Here is a tiny trained network, its code and every weight. The questions are about switching its units off for an input and a class, where a switched-off unit gives its printed mean instead of its output.

import numpy as np


def w(rows, s, z=0):
    codes = np.array(rows[::2]) - 128.0
    scale = np.full(codes.shape[1], s)
    scale[-1] = z or s
    return codes * scale


def f(y):
    return np.maximum(y, 0)


def log_softmax(a):
    a = a - a.max(-1, keepdims=True)
    return a - np.log(np.exp(a).sum(-1, keepdims=True))


def net(x, mask):
    res = np.array(x, float).reshape(1, 3) / 4 @ E
    y = f(res @ A[0][:, :-1].T + A[0][:, -1])
    res = res + np.where(mask, y, B[0][:, -1]) @ B[0][:, :-1]
    return log_softmax(res[-1] @ U[:, :-1].T + U[:, -1])


A, B = {}, {}
E = w([
[163,206,196,228,112,128,44,147,137],'x0',
[102,129,209,94,203,55,167,212,91],'x1',
[239,76,134,189,111,153,137,161,2],'x2',
],0.013)
A[0] = w([
[99,115,116,155,90,112,61,92,181,118],'neuron 0',
[198,49,103,171,111,141,64,172,69,2],'neuron 1',
[145,69,72,136,77,135,96,77,123,50],'neuron 2',
[175,151,72,81,73,243,115,68,129,183],'neuron 3',
[146,117,98,139,88,98,109,145,86,144],'neuron 4',
[135,140,82,171,96,219,146,79,165,187],'neuron 5',
[145,82,91,148,78,255,128,67,151,111],'neuron 6',
[72,107,121,83,126,123,96,182,184,57],'neuron 7',
[156,130,161,121,193,114,154,169,157,131],'neuron 8',
[138,114,75,114,162,122,176,153,68,109],'neuron 9',
[113,195,119,143,93,92,27,91,135,130],'neuron 10',
[144,188,147,156,147,131,96,138,195,125],'neuron 11',
[85,163,202,167,175,103,182,153,139,14],'neuron 12',
[95,163,163,137,87,169,110,82,173,127],'neuron 13',
[22,192,145,90,149,65,136,166,162,150],'neuron 14',
[91,148,160,181,76,83,94,139,216,140],'neuron 15',
[195,69,86,193,164,125,115,136,88,153],'neuron 16',
[167,61,140,56,157,169,161,161,62,117],'neuron 17',
[132,216,218,207,124,150,97,146,122,56],'neuron 18',
[73,189,140,111,146,126,192,104,141,73],'neuron 19',
[81,87,80,123,121,107,192,53,122,42],'neuron 20',
[85,135,160,84,162,92,109,76,196,123],'neuron 21',
[146,194,163,167,122,105,71,160,105,3],'neuron 22',
[68,81,87,87,148,78,83,106,148,162],'neuron 23',
[149,163,99,172,129,149,84,115,128,93],'neuron 24',
[205,80,165,161,120,133,138,100,133,26],'neuron 25',
[120,40,166,94,105,102,189,155,88,102],'neuron 26',
[139,213,77,151,123,182,79,136,182,123],'neuron 27',
[113,42,69,74,138,162,201,104,164,95],'neuron 28',
],0.01)
B[0] = w([
[104,121,111,164,154,177,181,109,104,185],'neuron 0',
[93,211,123,178,88,82,15,74,97,192],'neuron 1',
[224,55,238,36,178,175,160,172,232,176],'neuron 2',
[157,152,153,98,33,84,79,138,138,243],'neuron 3',
[142,85,132,137,123,118,109,154,144,170],'neuron 4',
[69,167,68,198,145,125,130,102,79,229],'neuron 5',
[176,110,165,65,81,81,86,186,208,225],'neuron 6',
[181,71,153,111,127,169,118,165,149,173],'neuron 7',
[125,102,142,128,124,117,116,160,144,180],'neuron 8',
[122,98,146,120,182,154,160,138,120,179],'neuron 9',
[85,132,69,161,133,211,149,82,102,203],'neuron 10',
[75,110,71,153,150,123,151,110,86,192],'neuron 11',
[56,254,73,183,92,58,42,79,91,172],'neuron 12',
[127,131,76,180,198,181,167,136,69,188],'neuron 13',
[127,147,154,130,95,76,71,119,154,253],'neuron 14',
[86,111,49,159,152,147,157,89,70,209],'neuron 15',
[171,133,137,88,98,133,115,155,173,213],'neuron 16',
[140,64,111,129,182,202,178,108,119,205],'neuron 17',
[143,142,175,107,49,70,36,136,234,212],'neuron 18',
[174,39,171,101,149,129,149,186,188,173],'neuron 19',
[76,192,65,163,37,47,40,52,38,176],'neuron 20',
[174,101,171,99,113,77,67,148,136,216],'neuron 21',
[219,46,228,11,123,125,168,209,232,171],'neuron 22',
[130,121,147,97,82,103,66,128,136,205],'neuron 23',
[63,154,98,179,150,145,138,132,102,170],'neuron 24',
[67,160,124,162,97,83,109,98,108,154],'neuron 25',
[127,60,106,122,212,190,196,133,135,193],'neuron 26',
[100,94,102,129,197,163,159,98,61,200],'neuron 27',
[81,151,109,92,88,37,39,90,149,222],'neuron 28',
],0.0087,0.016)
U = w([
[93,235,135,143,94,77,92,86,86,248],'0',
[194,55,194,58,115,114,136,190,189,66],'1',
[97,108,110,155,224,215,247,108,9,43],'2',
],0.016,0.0016)

Each question gives the input, the list of numbers given to net, and the class t.
The units are the neurons (one row each of A and B). Each row of codes is followed by its name. A weight is (code - 128) times the scale printed after its matrix; where a second scale follows, it is the last column's (A, B and U).
mask holds one flag per neuron, in row order. A switched-off neuron (its flag False) gives its mean, the last column of its row in B, instead of its output. The means were averaged over made-up inputs and are rounded, as every weight is.
A unit's drop is (log p(t) with every unit on - log p(t) with that unit switched off) / (log p(t) with every unit on - log p(t) with every unit switched off).
The circuit of an input: a set's keep is (log p(t) with only the set's units on - log p(t) with every unit switched off) / (log p(t) with every unit on - log p(t) with every unit switched off). Starting from the 12 units with the biggest drops (on a tie, the unit counted first), units are removed one at a time, each time the one whose removal leaves the highest keep (on an exact tie, the one counted first), for as long as the keep stays at least 0.8.
circuit, biggest first: the units of the circuit, biggest drop first
unit that matters most: the unit with the biggest drop
k most important neurons: the k neurons with the biggest drops, biggest first
drop when u is switched off: that unit's drop, to one decimal
input [7,6,7], class 1: circuit, biggest first : (neuron 22)
input [-1,-8,8], class 1: 3 most important neurons : (neuron 2; neuron 6; neuron 16)
input [0,3,-6], class 1: 2 most important neurons : (neuron 19; neuron 5)
input [-2,-6,4], class 1: 2 most important neurons : (neuron 2; neuron 6)
input [-6,0,-2], class 0: 4 most important neurons : (neuron 20; neuron 28; neuron 2; neuron 22)
input [0,-3,7], class 1: 3 most important neurons : (neuron 2; neuron 16; neuron 6)
input [-8,-1,-6], class 0: 2 most important neurons : (neuron 20; neuron 28)
input [-2,1,-6], class 1: 3 most important neurons : (neuron 19; neuron 5; neuron 7)
input [-4,-7,2], class 1: 3 most important neurons : (neuron 2; neuron 6; neuron 12)
input [-5,-8,4], class 1: 2 most important neurons : (neuron 2; neuron 6)
input [0,-2,4], class 1: drop when neuron 6 is switched off : 0.2
input [-7,-2,-5], class 0: drop when neuron 20 is switched off : 7.0
input [-8,3,3], class 2: drop when neuron 18 is switched off : 0.0
input [1,2,1], class 1: unit that matters most : neuron 5
